Below is a small trained network, with its code and all its weights. Each question gives an input and a class and asks what happens when units are switched off, that is, made to give their printed mean instead of their output.

import numpy as np


def w(rows, s, z=0):
    codes = np.array(rows[::2]) - 128.0
    scale = np.full(codes.shape[1], s)
    scale[-1] = z or s
    return codes * scale


def f(y):
    return np.maximum(y, 0)


def log_softmax(a):
    a = a - a.max(-1, keepdims=True)
    return a - np.log(np.exp(a).sum(-1, keepdims=True))


def net(x, mask):
    res = np.array(x, float).reshape(1, 5) / 4 @ E
    y = f(res @ A[0][:, :-1].T + A[0][:, -1])
    res = res + np.where(mask, y, B[0][:, -1]) @ B[0][:, :-1]
    return log_softmax(res[-1] @ U[:, :-1].T + U[:, -1])


A, B = {}, {}
E = w([
[167,164,146,115,100,225],'x0',
[126,199,127,199,246,52],'x1',
[97,94,183,178,126,140],'x2',
[112,135,162,46,149,183],'x3',
[146,230,162,99,118,120],'x4',
],0.011)
A[0] = w([
[154,164,136,54,133,134,199],'neuron 1',
[104,146,88,77,151,121,159],'neuron 2',
[107,132,103,48,139,32,175],'neuron 3',
[185,205,215,136,68,184,207],'neuron 4',
[172,134,128,59,158,95,173],'neuron 5',
[91,85,167,160,111,151,248],'neuron 6',
[181,166,154,142,104,169,204],'neuron 7',
[149,189,108,39,136,193,193],'neuron 8',
[98,206,146,119,122,178,173],'neuron 9',
[174,178,161,44,123,195,171],'neuron 10',
[108,179,123,86,127,187,154],'neuron 11',
[93,122,128,106,163,135,83],'neuron 12',
[54,9,128,133,63,103,188],'neuron 13',
[144,96,179,80,143,192,170],'neuron 14',
[119,26,121,128,123,120,196],'neuron 15',
[218,118,180,89,154,132,143],'neuron 16',
[116,77,93,19,197,89,172],'neuron 17',
[101,116,56,115,132,144,177],'neuron 18',
[123,208,204,187,152,103,252],'neuron 19',
[122,124,171,235,128,91,118],'neuron 20',
[104,113,115,37,155,198,166],'neuron 21',
[161,164,144,85,67,93,156],'neuron 22',
],0.011,0.0036)
B[0] = w([
[113,98,123,160,24,187,197],'neuron 1',
[119,182,100,142,59,173,160],'neuron 2',
[2,188,66,126,112,129,184],'neuron 3',
[156,80,87,168,133,179,246],'neuron 4',
[73,103,59,92,22,159,170],'neuron 5',
[133,74,157,124,232,106,185],'neuron 6',
[215,70,123,185,137,130,197],'neuron 7',
[122,91,154,181,33,179,234],'neuron 8',
[190,213,172,176,91,137,200],'neuron 9',
[158,163,190,158,12,185,242],'neuron 10',
[113,108,179,195,32,143,196],'neuron 11',
[135,153,101,101,145,173,142],'neuron 12',
[91,91,137,112,209,136,223],'neuron 13',
[152,115,199,151,125,144,206],'neuron 14',
[78,105,153,58,217,126,193],'neuron 15',
[97,109,121,202,52,164,167],'neuron 16',
[42,164,80,80,85,107,184],'neuron 17',
[77,127,122,49,145,168,158],'neuron 18',
[180,201,136,183,156,85,241],'neuron 19',
[173,159,115,178,176,62,196],'neuron 20',
[87,133,180,153,139,121,214],'neuron 21',
[156,113,120,157,116,156,182],'neuron 22',
],0.007,0.013)
U = w([
[160,84,81,107,150,142,186],'0',
[90,122,232,2,168,126,118],'1',
[163,199,93,200,192,42,220],'2',
[172,144,159,183,78,150,1],'3',
[91,181,17,100,111,106,117],'4',
],0.009,0.0018)

Each question gives the input, the list of numbers given to net, and the class t.
The units are the neurons (one row each of A and B). Each row of codes is followed by its name. A weight is (code - 128) times the scale printed after its matrix; where a second scale follows, it is the last column's (A, B and U).
mask holds one flag per neuron, in row order. A switched-off neuron (its flag False) gives its mean, the last column of its row in B, instead of its output. The means were averaged over made-up inputs and are rounded, as every weight is.
A unit's drop is (log p(t) with every unit on - log p(t) with that unit switched off) / (log p(t) with every unit on - log p(t) with every unit switched off).
The circuit of an input: a set's keep is (log p(t) with only the set's units on - log p(t) with every unit switched off) / (log p(t) with every unit on - log p(t) with every unit switched off). Starting from the 12 units with the biggest drops (on a tie, the unit counted first), units are removed one at a time, each time the one whose removal leaves the highest keep (on an exact tie, the one counted first), for as long as the keep stays at least 0.8.
circuit, biggest first: the units of the circuit, biggest drop first
top k neurons: the k neurons with the biggest drops, biggest first
drop of u: that unit's drop, to one decimal
input [-4,1,7,-6,-7], class 2: circuit, biggest first	neuron 20
input [-8,-1,4,7,7], class 4: circuit, biggest first	neuron 3; neuron 17; neuron 5
input [-4,-4,1,-7,0], class 0: top 2 neurons	neuron 19; neuron 21
input [1,-2,4,-6,6], class 2: circuit, biggest first	neuron 10; neuron 8; neuron 1
input [-8,7,-5,-1,-4], class 4: circuit, biggest first	neuron 3; neuron 17
input [-7,2,-7,7,7], class 4: top 2 neurons	neuron 3; neuron 17
input [-6,3,-2,5,-6], class 4: drop of neuron 3	0.2
input [-8,6,-6,-1,2], class 4: drop of neuron 17	0.1
input [-3,5,-4,6,-6], class 4: drop of neuron 22	0.0
input [-5,2,-2,3,-5], class 4: drop of neuron 14	0.1
